How the items are linked:
o: Rav->Vil, Tad->Las, Fen->Sus, Zir->Kog, Vog->Rav, Sus->Duf, Bev->Vog, Kom->Vup, Zif->Tad, Lak->Lus, Lem->Pev, Nub->Naf, Tum->Ler, Pev->Mev, Lik->Kuz, Lim->Nub, Mon->Rok, Gis->Fab, Zav->Mon, Leg->Tus, Zut->Kom, Ler->Ref, Pip->Rap, Muz->Sif, Mev->Gis, Suz->Kat, Mun->Val, Ril->Moz, Vil->Rap, Kat->Tus, Peg->Bev, Tob->Mev, Beb->Peg, Rog->Beb, Val->Tad, Bif->Mun, Vof->Zav, Vum->Kat, Zit->Lem, Liv->Rur, Rur->Kor, Ter->Von, Vup->Zif, Sos->Zut, Naf->Las, Las->Fab, Bul->Bag, Ked->Mem, Tis->Naf, Dob->Vup, Tus->Suz, Fut->Fop, Rok->Ter, Moz->Mev, Mem->Gat, Kuz->Von, Rap->Zir, Gat->Ril, Rus->Leg, Fop->Dal, Sif->Tum, Kor->Vin, Dal->Gud, Gud->Tus, Bag->Zit, Fab->Naf, Zam->Lim, Kog->Zam, Vin->Lak, Von->Rog, Duf->Rus, Ref->Las, Nis->Vum, Lus->Lik
g: Rav->Bev, Tad->Vup, Fen->Lim, Zir->Vil, Vog->Peg, Sus->Nub, Bev->Beb, Kom->Moz, Zif->Mun, Lak->Kor, Lem->Bag, Nub->Rog, Tum->Muz, Pev->Fab, Lik->Bev, Lim->Kog, Mon->Vof, Gis->Pev, Zav->Kuz, Leg->Rus, Zut->Ril, Ler->Zit, Pip->Sus, Muz->Zut, Mev->Sos, Suz->Leg, Mun->Kor, Ril->Duf, Vil->Vog, Kat->Tis, Peg->Rog, Tob->Mun, Beb->Von, Rog->Ter, Val->Bif, Bif->Ler, Vof->Lik, Vum->Sus, Zit->Fab, Liv->Val, Rur->Tob, Ter->Mon, Vup->Tum, Sos->Las, Naf->Kom, Las->Rur, Bul->Mev, Ked->Vum, Tis->Fen, Dob->Sif, Tus->Rus, Fut->Ril, Rok->Bev, Moz->Gat, Mem->Kat, Kuz->Lus, Rap->Rav, Gat->Fut, Rus->Gud, Fop->Pip, Sif->Kom, Kor->Liv, Dal->Muz, Gud->Muz, Bag->Gis, Fab->Lem, Zam->Zir, Kog->Rap, Vin->Liv, Von->Peg, Duf->Dal, Ref->Mun, Nis->Kog, Lus->Vin
e: Rav->Lim, Tad->Fab, Fen->Tis, Zir->Sus, Vog->Vil, Sus->Pip, Bev->Kuz, Kom->Sif, Zif->Las, Lak->Lik, Lem->Ref, Nub->Sus, Tum->Vup, Pev->Mem, Lik->Vof, Lim->Fen, Mon->Ter, Gis->Bag, Zav->Rok, Leg->Suz, Zut->Muz, Ler->Bif, Pip->Rap, Muz->Tum, Mev->Bul, Suz->Nis, Mun->Tob, Ril->Zut, Vil->Zir, Kat->Mem, Peg->Vog, Tob->Rur, Beb->Bev, Rog->Peg, Val->Liv, Bif->Val, Vof->Rok, Vum->Ked, Zit->Ler, Liv->Kor, Rur->Vin, Ter->Zav, Vup->Tad, Sos->Mev, Naf->Vum, Las->Moz, Bul->Zit, Ked->Gat, Tis->Fut, Dob->Zif, Tus->Naf, Fut->Dal, Rok->Von, Moz->Kom, Mem->Ril, Kuz->Zav, Rap->Kog, Gat->Moz, Rus->Tus, Fop->Gud, Sif->Dob, Kor->Lak, Dal->Gud, Gud->Rus, Bag->Lem, Fab->Pev, Zam->Rog, Kog->Vof, Vin->Lus, Von->Beb, Duf->Leg, Ref->Mun, Nis->Kom, Lus->Bul

The rows follow the links: the fewer symbols apart two items are, the more alike their rows tend to be.

Known rows, each with its item:
-26 -81 -29 51 30 -3 -87 12 -33 -51 -1 -36 9 7 22 -36 29 24 -31 55 23 -17 28 -21 53 15 -16 56 16 -14 62 -19 42 -3 56 4 -15 -2 -37 6 -57 -19 10 -26 11 8 47 19 -40 -9 -68; item Vof
-30 -83 -24 44 19 -14 -82 2 -22 -38 -9 -42 16 16 26 -36 26 24 -19 57 18 -13 10 -20 37 9 -6 53 18 -26 54 -17 57 0 54 10 -10 -5 -33 7 -60 -23 5 -30 15 18 45 14 -44 -5 -61; item Zav
34 111 30 -12 13 24 59 -22 7 -70 27 33 -4 -13 -2 19 -1 -3 -20 -62 -1 -3 -10 25 -10 12 13 1 -87 35 67 14 -46 -23 42 -39 13 25 -7 2 41 11 -16 13 -15 -28 -14 10 45 -38 5; item Pip
-15 1 -28 -26 -54 8 -24 17 12 38 -30 -65 -36 12 24 39 -56 -8 -8 -4 -12 27 -31 23 -70 31 -55 -38 -1 -40 -94 -5 -13 -7 5 -27 -1 42 45 -3 12 -12 -31 32 68 41 -63 15 46 19 24; item Moz
-1 36 -36 -14 -53 -12 -40 -8 32 57 -30 -31 -21 15 10 20 -24 -43 34 -18 6 22 -53 61 -82 24 -56 -33 -26 -54 -69 -13 -15 26 8 1 8 13 -3 -24 28 -5 19 -8 65 25 -30 46 44 -18 29; item Kom
35 64 20 45 44 -20 -2 -42 8 -78 1 36 6 -13 10 -35 36 -15 -27 -14 41 3 18 29 18 -18 16 30 -66 4 103 -3 11 -52 48 0 26 28 -25 18 8 5 6 -35 -13 -7 62 24 6 -45 -34; item Vog
24 -8 42 0 -4 -20 41 -22 24 19 -28 11 -8 -17 32 2 -26 20 -11 34 -10 44 14 -36 -18 -49 51 -33 46 2 -64 18 38 -67 -51 -9 24 56 86 26 1 -16 -47 28 -18 55 4 -64 -1 55 26; item Pev
-13 -43 -9 56 34 -22 -69 -25 -5 -53 -9 -15 20 11 32 -45 41 16 -13 51 38 -10 13 -6 33 -17 7 56 -5 -25 84 -14 57 -10 70 11 0 2 -40 3 -48 -15 7 -46 5 14 64 13 -34 -19 -63; item Von
-22 -63 -17 52 23 -25 -90 -6 -15 -35 -9 -35 13 17 28 -38 33 27 -15 61 30 -15 1 -11 31 1 3 55 13 -29 58 -18 58 1 64 14 -6 3 -33 10 -60 -30 7 -35 18 22 52 11 -36 -15 -61; item Ter
35 -4 14 7 2 -34 33 -13 38 72 -26 63 -3 -15 -15 -33 25 -49 40 14 27 19 34 5 -3 -67 38 -32 50 -6 -60 8 19 -21 -101 54 27 -16 22 7 28 31 28 -28 -34 7 31 -25 -24 23 46; item Ler
-28 2 -4 -35 -35 34 16 21 -6 -4 0 -70 -18 11 31 55 -61 55 -26 -6 -48 13 -41 -22 -34 36 -17 -21 -2 2 -53 7 -12 2 27 -57 -13 44 53 -1 -5 -28 -63 65 35 33 -75 -28 42 27 10; item Mem
-36 17 -25 -38 -49 23 -7 18 9 31 -6 -75 -19 27 27 56 -49 33 8 -12 -30 12 -65 8 -68 45 -41 -24 -15 -14 -55 0 -15 33 41 -41 -17 16 27 -17 7 -28 -39 37 51 23 -74 0 49 7 20; item Ril
5 31 -31 -4 -39 -24 -32 -18 53 86 -30 9 -9 20 -2 -11 19 -56 71 -8 34 17 -35 64 -65 -8 -28 -24 -11 -55 -57 -17 -1 40 -14 42 16 -27 -30 -26 35 10 51 -42 37 6 3 35 20 -22 37; item Tum
-46 4 15 -51 -13 18 48 1 9 20 44 -7 51 25 4 38 4 65 56 5 -44 -32 -75 -36 -5 21 58 18 10 50 23 11 -9 90 33 -13 -28 -59 -23 -33 -8 -37 -2 20 -25 -30 -43 -36 -11 -1 7; item Leg
-14 -95 -25 0 18 29 -25 61 -68 3 13 3 -23 -10 -55 -9 4 -18 -41 -8 -11 -36 77 -33 75 12 -49 5 48 13 -21 1 -24 14 -70 21 -30 -41 -12 5 -21 41 29 8 -15 -41 1 22 -42 23 -16; item Vin
10 -73 -14 -4 6 12 5 44 -36 32 -2 42 -30 -19 -54 -19 3 -46 -19 -8 0 -7 81 -21 56 -15 -32 -23 60 3 -59 4 -25 -7 -108 34 -13 -35 12 11 10 53 34 1 -25 -26 3 10 -34 31 21; item Tob
-3 -86 -22 -5 9 22 -12 60 -53 24 12 22 -23 -13 -61 -15 0 -38 -29 -15 -6 -20 81 -22 63 2 -50 -19 53 9 -44 3 -34 6 -91 32 -24 -44 -8 8 -6 47 32 6 -16 -37 3 17 -39 23 4; item Rur
-9 59 14 -41 -38 28 52 0 24 10 3 -42 -14 9 25 58 -50 40 0 -23 -33 27 -52 6 -58 22 0 -34 -28 15 -40 18 -31 4 33 -48 5 27 47 -3 28 -21 -59 49 10 13 -74 -37 61 13 34; item Naf
31 -8 38 7 8 -26 50 -22 31 22 -27 32 1 -18 24 -15 -5 10 3 35 7 43 29 -29 0 -63 61 -30 54 9 -52 10 41 -61 -62 14 28 32 77 26 3 -4 -31 13 -34 43 18 -70 -11 47 30; item Lem
-23 -85 -24 48 31 -2 -82 15 -29 -34 -2 -35 15 5 12 -39 28 19 -31 50 14 -21 30 -23 58 5 -13 55 30 -20 56 -23 40 4 35 10 -14 -8 -34 4 -62 -10 13 -27 11 8 44 18 -52 -4 -60; item Kuz

Each walk starts at a row. The symbols on each line, taken left to right, move it on to the next item.
Each answer is a row, close to the row of the item it stands for.
new walk
24 -12 34 7 3 -28 48 -22 28 14 -28 18 -2 -17 32 -5 -16 22 -7 37 -3 43 26 -27 -1 -55 55 -32 49 4 -55 12 40 -62 -54 0 27 42 83 30 -1 -6 -45 26 -28 48 7 -71 -11 47 28
o o e g	25 112 32 -18 16 23 62 -16 -5 -69 29 11 -7 -14 -5 35 -23 12 -33 -63 -23 0 -17 23 -16 27 4 -9 -83 41 61 12 -48 -25 51 -48 10 37 -1 5 38 -3 -35 25 -9 -23 -24 2 48 -30 0
g o o e o	20 -40 21 -1 -10 -15 28 -2 16 25 -33 -2 -20 -15 27 2 -26 7 -20 34 0 45 38 -26 -8 -47 21 -37 67 -3 -87 12 34 -66 -65 1 11 47 90 32 4 5 -40 29 -11 51 -9 -59 -8 63 29
new walk
26 13 -30 6 -31 -19 -27 -5 39 81 -34 24 -20 4 -17 -25 18 -83 49 -14 39 16 5 57 -40 -17 -41 -26 -2 -50 -77 -13 -10 15 -55 47 22 -22 -17 -10 37 34 63 -36 23 0 13 42 9 -13 40
e g g o e	21 -49 23 15 11 -15 34 0 4 15 -26 19 -7 -21 22 -11 -14 15 -20 38 0 36 46 -44 19 -55 42 -24 69 3 -60 14 36 -61 -74 6 21 34 80 28 -14 -1 -35 22 -30 39 9 -61 -17 59 12
g e e o g	28 -16 44 6 9 -27 49 -22 33 19 -28 25 1 -19 26 -11 -7 15 -2 38 4 42 28 -35 -2 -62 60 -27 52 10 -50 14 42 -68 -54 2 28 37 75 31 -1 -8 -37 15 -34 43 19 -68 -11 48 22
new walk
37 -26 9 0 4 -25 33 1 13 53 -24 63 -11 -15 -21 -28 11 -51 19 10 15 23 60 -5 16 -58 23 -33 54 -7 -74 6 17 -29 -109 42 12 -11 32 16 18 34 29 -8 -32 0 23 -23 -33 33 41
e e e e g	-7 -79 -27 -1 19 23 -7 56 -50 17 14 26 -16 -18 -68 -17 9 -42 -16 -16 -3 -28 74 -18 70 5 -41 -3 47 18 -33 -1 -37 13 -84 32 -23 -51 -18 2 -2 51 45 2 -15 -40 2 27 -40 14 0
g g o g	-11 -87 -30 0 13 28 -16 59 -61 11 16 15 -20 -15 -65 -10 2 -29 -30 -13 -15 -31 77 -28 67 14 -46 -2 48 17 -22 -3 -31 15 -74 30 -23 -49 -14 4 -10 47 36 5 -15 -46 1 23 -42 19 -6
new walk
-48 10 15 -61 -14 22 52 2 0 11 38 -17 43 30 3 45 -13 69 41 0 -49 -30 -78 -38 -10 28 47 10 5 47 15 11 -9 78 42 -27 -35 -44 -19 -30 -13 -40 -17 35 -22 -24 -50 -35 -2 1 8
e e g o g g	23 -17 -9 -6 -31 -31 3 5 14 78 -38 21 -35 -9 -23 -3 -24 -56 15 -5 10 40 28 23 -37 -23 -32 -66 44 -36 -112 3 2 -30 -91 33 17 13 44 13 29 30 15 -4 13 22 1 1 0 32 56
g g e e o	-22 -104 -27 5 19 25 -33 60 -67 -1 23 -2 -17 -14 -54 -10 5 -13 -43 0 -12 -37 72 -30 76 14 -49 13 52 15 -5 -2 -23 9 -52 19 -26 -40 -11 6 -28 35 26 6 -11 -36 9 25 -45 23 -19
new walk
15 -20 1 -1 -30 -19 9 2 24 56 -41 -15 -27 -11 19 11 -42 -13 -3 18 -1 48 7 -6 -44 -27 -8 -50 47 -32 -112 2 20 -49 -57 1 14 43 80 12 10 -3 -30 23 22 57 -14 -28 18 51 41
e e e g	33 -5 31 7 -5 -27 47 -20 36 36 -33 22 -4 -24 30 -7 -12 5 1 33 5 54 19 -21 -15 -61 49 -40 53 -10 -69 16 34 -65 -63 6 31 40 79 23 10 -2 -35 18 -22 52 7 -60 5 51 32
e e g g g	29 97 26 -9 9 28 49 -10 -11 -75 29 -5 -17 -17 -1 33 -32 11 -51 -57 -25 8 -4 19 -20 34 -11 -8 -81 28 53 13 -47 -38 43 -56 7 56 13 8 27 5 -45 28 10 -6 -24 12 55 -29 2
new walk
1 36 -37 1 -40 -14 -43 -11 43 73 -29 -12 -9 20 -2 3 6 -59 58 -10 30 15 -44 68 -69 13 -45 -22 -24 -62 -55 -17 -7 37 -6 28 19 -12 -27 -23 32 7 46 -32 50 14 -7 49 29 -33 28
o g o o g	-19 36 -26 -28 -47 -15 -25 -8 48 82 -10 -14 6 29 2 14 6 -29 80 -10 3 2 -79 47 -77 18 -19 -17 -20 -39 -46 -11 -5 72 17 19 0 -36 -37 -35 23 -15 37 -26 41 1 -27 27 28 -23 34
e e g o g	29 -14 35 10 5 -28 50 -16 37 35 -30 42 3 -21 19 -21 3 1 13 28 18 38 29 -29 2 -71 54 -22 57 -2 -53 12 37 -53 -72 20 34 21 67 20 9 8 -17 5 -44 30 25 -68 -15 43 36
new walk
-19 38 6 -35 -28 32 30 16 -16 -24 12 -58 -25 1 8 63 -66 44 -40 -30 -50 5 -42 -5 -43 55 -32 -29 -30 20 -13 12 -33 -9 50 -65 -17 41 42 1 8 -24 -62 56 29 7 -66 -11 53 7 4
e o e e	-19 26 -37 -28 -56 -9 -31 -6 28 63 -25 -48 -14 34 18 29 -37 -23 38 -6 -9 12 -70 40 -88 30 -42 -25 -13 -50 -79 -14 -4 41 18 -7 -11 6 -2 -31 16 -19 5 5 65 28 -46 31 37 -9 32
o e g g g	-28 7 -16 -32 -45 19 -8 18 -13 3 -7 -78 -34 11 17 57 -69 28 -27 -15 -41 16 -42 -1 -57 50 -47 -30 -8 -13 -59 1 -15 1 35 -50 -15 44 38 -5 7 -23 -54 48 56 34 -66 4 42 14 8
new walk
-18 -111 -27 13 24 15 -44 49 -69 -15 11 -7 -12 -8 -32 -20 0 -2 -54 20 -6 -29 73 -37 75 11 -35 17 56 4 -5 -7 3 2 -43 16 -28 -27 -9 11 -37 24 14 5 -10 -24 18 14 -59 29 -30
g g g g o o	13 -52 -14 -2 5 0 2 31 -19 49 -1 52 -18 -15 -68 -22 20 -64 7 -16 10 -13 65 3 45 -17 -29 -24 47 5 -46 1 -24 8 -103 52 -7 -50 -15 1 18 56 59 -16 -26 -40 19 21 -37 12 22
e g e g g	31 -31 -4 12 8 -6 14 18 6 62 -11 67 -2 -24 -45 -33 32 -60 22 -1 18 6 56 -2 36 -41 4 -23 46 -5 -53 1 -11 4 -112 54 14 -42 -1 -1 13 47 54 -23 -33 -24 24 6 -29 13 29
new walk
-42 16 6 -57 -28 38 38 17 -11 -12 22 -51 7 20 21 58 -49 68 -3 -10 -59 -6 -64 -31 -26 41 11 -8 -8 34 -11 13 -20 28 42 -50 -31 11 21 -12 2 -40 -57 59 10 3 -79 -27 24 16 4
o g e g o g	-44 8 9 -58 -12 15 48 -4 9 22 39 -2 50 30 6 35 4 52 60 0 -44 -32 -79 -35 -13 20 57 17 8 39 20 8 -7 91 31 -9 -28 -60 -31 -30 -6 -41 2 14 -25 -31 -45 -33 -13 -6 1
o o o o g	-1 70 10 -40 -14 33 42 5 -17 -39 30 -35 -3 -5 4 57 -57 35 -35 -42 -51 4 -41 1 -39 50 -9 -19 -47 31 3 10 -44 -11 45 -59 -12 44 25 0 16 -20 -56 56 23 6 -61 -1 59 -4 6
